Below is a small trained network, with its code and all its weights. Each question gives an input and a target symbol and asks what happens when units are switched off, that is, made to give their printed mean instead of their output.

import numpy as np


def w(rows, s, z=0):
    codes = np.array(rows[::2]) - 128.0
    scale = np.full(codes.shape[1], s)
    scale[-1] = z or s
    return codes * scale


def norm(h):
    return h / np.sqrt((h * h).mean(-1, keepdims=True) + 1e-5)


def f(y):
    return y / 2 * (1 + np.tanh(0.7978845608 * (y + 0.044715 * y**3)))


def softmax(a):
    e = np.exp(a - a.max(-1, keepdims=True))
    return e / e.sum(-1, keepdims=True)


def log_softmax(a):
    a = a - a.max(-1, keepdims=True)
    return a - np.log(np.exp(a).sum(-1, keepdims=True))


def net(x, mask):
    ids = ['ΔΘΛΠΣΦΨαβεζημξτω'.index(c) for c in x.split()]
    T = len(ids)
    res = E[ids] + P[:T]
    u = 0
    for l in range(2):
        q, k, v = (norm(res) @ M[l].T for M in (Q, K, V))
        z = softmax(np.where(np.tri(T) > 0, q @ k.T / 2**0.5, -1e9)) @ v
        res = res + np.where(mask[u], z, O[l][:, -1]) @ O[l][:, :-1]
        u += 1
        y = f(norm(res) @ A[l][:, :-1].T + A[l][:, -1])
        res = res + np.where(mask[u : u + 4], y, B[l][:, -1]) @ B[l][:, :-1]
        u += 4
    return log_softmax(norm(res)[-1] @ U[:, :-1].T + U[:, -1])


Q, K, V, O, A, B = {}, {}, {}, {}, {}, {}
E = w([
[170,135,73],'Δ',
[189,134,82],'Θ',
[158,119,96],'Λ',
[115,116,104],'Π',
[162,65,192],'Σ',
[74,69,120],'Φ',
[109,99,168],'Ψ',
[85,171,255],'α',
[128,110,75],'β',
[42,182,175],'ε',
[152,106,162],'ζ',
[200,102,69],'η',
[107,140,157],'μ',
[167,108,93],'ξ',
[167,219,185],'τ',
[103,143,180],'ω',
],0.025)
P = w([
[119,209,104],'0',
[78,40,38],'1',
[114,222,123],'2',
[81,12,41],'3',
[111,226,130],'4',
[89,2,42],'5',
],0.006)
Q[0] = w([
[136,99,56],'0.h1',
[10,188,233],'0.h1',
],0.011)
K[0] = w([
[170,92,2],'0.h1',
[22,79,181],'0.h1',
],0.0064)
V[0] = w([
[210,111,97],'0.h1',
[253,81,150],'0.h1',
],0.0051)
O[0] = w([
[72,30,2,255],'0.h1',
[159,168,189,212],'0.h1',
],0.0079,0.0012)
A[0] = w([
[161,8,104,252],'0.n1',
[23,150,113,166],'0.n2',
[117,90,181,26],'0.n3',
[67,153,188,80],'0.n4',
],0.014,0.0021)
B[0] = w([
[60,145,175,254],'0.n1',
[121,121,20,165],'0.n2',
[216,138,34,142],'0.n3',
[159,2,169,177],'0.n4',
],0.0099,0.0091)
Q[1] = w([
[130,249,88],'1.h1',
[44,105,106],'1.h1',
],0.011)
K[1] = w([
[70,174,3],'1.h1',
[89,205,174],'1.h1',
],0.007)
V[1] = w([
[182,149,122],'1.h1',
[3,205,142],'1.h1',
],0.011)
O[1] = w([
[119,248,243,34],'1.h1',
[113,198,167,7],'1.h1',
],0.012,0.0017)
A[1] = w([
[2,206,97,14],'1.n1',
[196,97,88,178],'1.n2',
[146,99,46,53],'1.n3',
[22,10,109,253],'1.n4',
],0.0089,0.0034)
B[1] = w([
[172,221,72,146],'1.n1',
[144,113,40,157],'1.n2',
[87,81,113,150],'1.n3',
[19,207,254,249],'1.n4',
],0.0094,0.012)
U = w([
[106,76,156,19],'Δ',
[88,152,48,42],'Θ',
[87,187,190,65],'Λ',
[200,124,45,155],'Π',
[163,115,213,151],'Σ',
[223,65,117,254],'Φ',
[115,203,126,108],'Ψ',
[84,149,91,126],'α',
[157,142,60,159],'β',
[19,85,142,78],'ε',
[196,219,219,215],'ζ',
[73,21,35,153],'η',
[166,229,81,183],'μ',
[119,4,149,199],'ξ',
[154,73,170,179],'τ',
[75,107,192,57],'ω',
],0.014,0.005)

Each question gives the input, a string of symbols that net reads in full, and the target symbol t.
The units are the heads (2 rows each of Q, K, V and O) and the neurons (one row each of A and B). Each row of codes is followed by its name. A weight is (code - 128) times the scale printed after its matrix; where a second scale follows, it is the last column's (O, A, B and U).
mask holds one flag per unit, layer by layer, with each layer's heads first. A switched-off unit (its flag False) gives its mean, the last column of its rows in O or B, instead of its output. The means were averaged over made-up inputs and are rounded, as every weight is.
A unit's drop is (log p(t) with every unit on - log p(t) with that unit switched off) / (log p(t) with every unit on - log p(t) with every unit switched off).
The circuit of an input: a set's keep is (log p(t) with only the set's units on - log p(t) with every unit switched off) / (log p(t) with every unit on - log p(t) with every unit switched off). Starting from all 10 units, units are removed one at a time, each time the one whose removal leaves the highest keep (on an exact tie, the one counted first), for as long as the keep stays at least 0.8.
units of the circuit, in order: the units of the circuit, biggest drop first
most important unit: the unit with the biggest drop
k most important neurons: the k neurons with the biggest drops, biggest first
top k neurons in layer l: the k neurons of layer l with the biggest drops, biggest first
drop of u: that unit's drop, to one decimal
input Λ ε ζ α Λ μ, target η: 3 most important neurons	(0.n1, 0.n2, 0.n3)
input Ψ Λ ε μ, target η: most important unit	0.n2
input ζ β Λ Π β ω, target ξ: top 2 neurons in layer 0	(0.n1, 0.n4)
input Ψ η Φ Θ, target ε: 2 most important neurons	(0.n1, 1.n4)
input β η η μ Λ, target μ: 3 most important neurons	(0.n4, 0.n3, 0.n2)
input Λ Λ α η, target ε: 2 most important neurons	(0.n1, 0.n4)
input τ Ψ ε μ η, target η: top 3 neurons in layer 1	(1.n4, 1.n1, 1.n3)
input Π μ τ η Λ, target μ: 3 most important neurons	(0.n4, 0.n3, 1.n4)
input Ψ ξ Θ, target Π: 2 most important neurons	(1.n4, 0.n4)
input Λ Φ Λ η Θ, target Π: drop of 1.n4	1.0
input η ζ η ω ξ ω, target ξ: drop of 0.n1	0.2
input η α Ψ, target ξ: drop of 1.h1	0.1
input ω η β ζ ζ, target Φ: drop of 0.n1	0.6
input Δ ε η Φ η Θ, target ε: units of the circuit, in order	(0.n1)
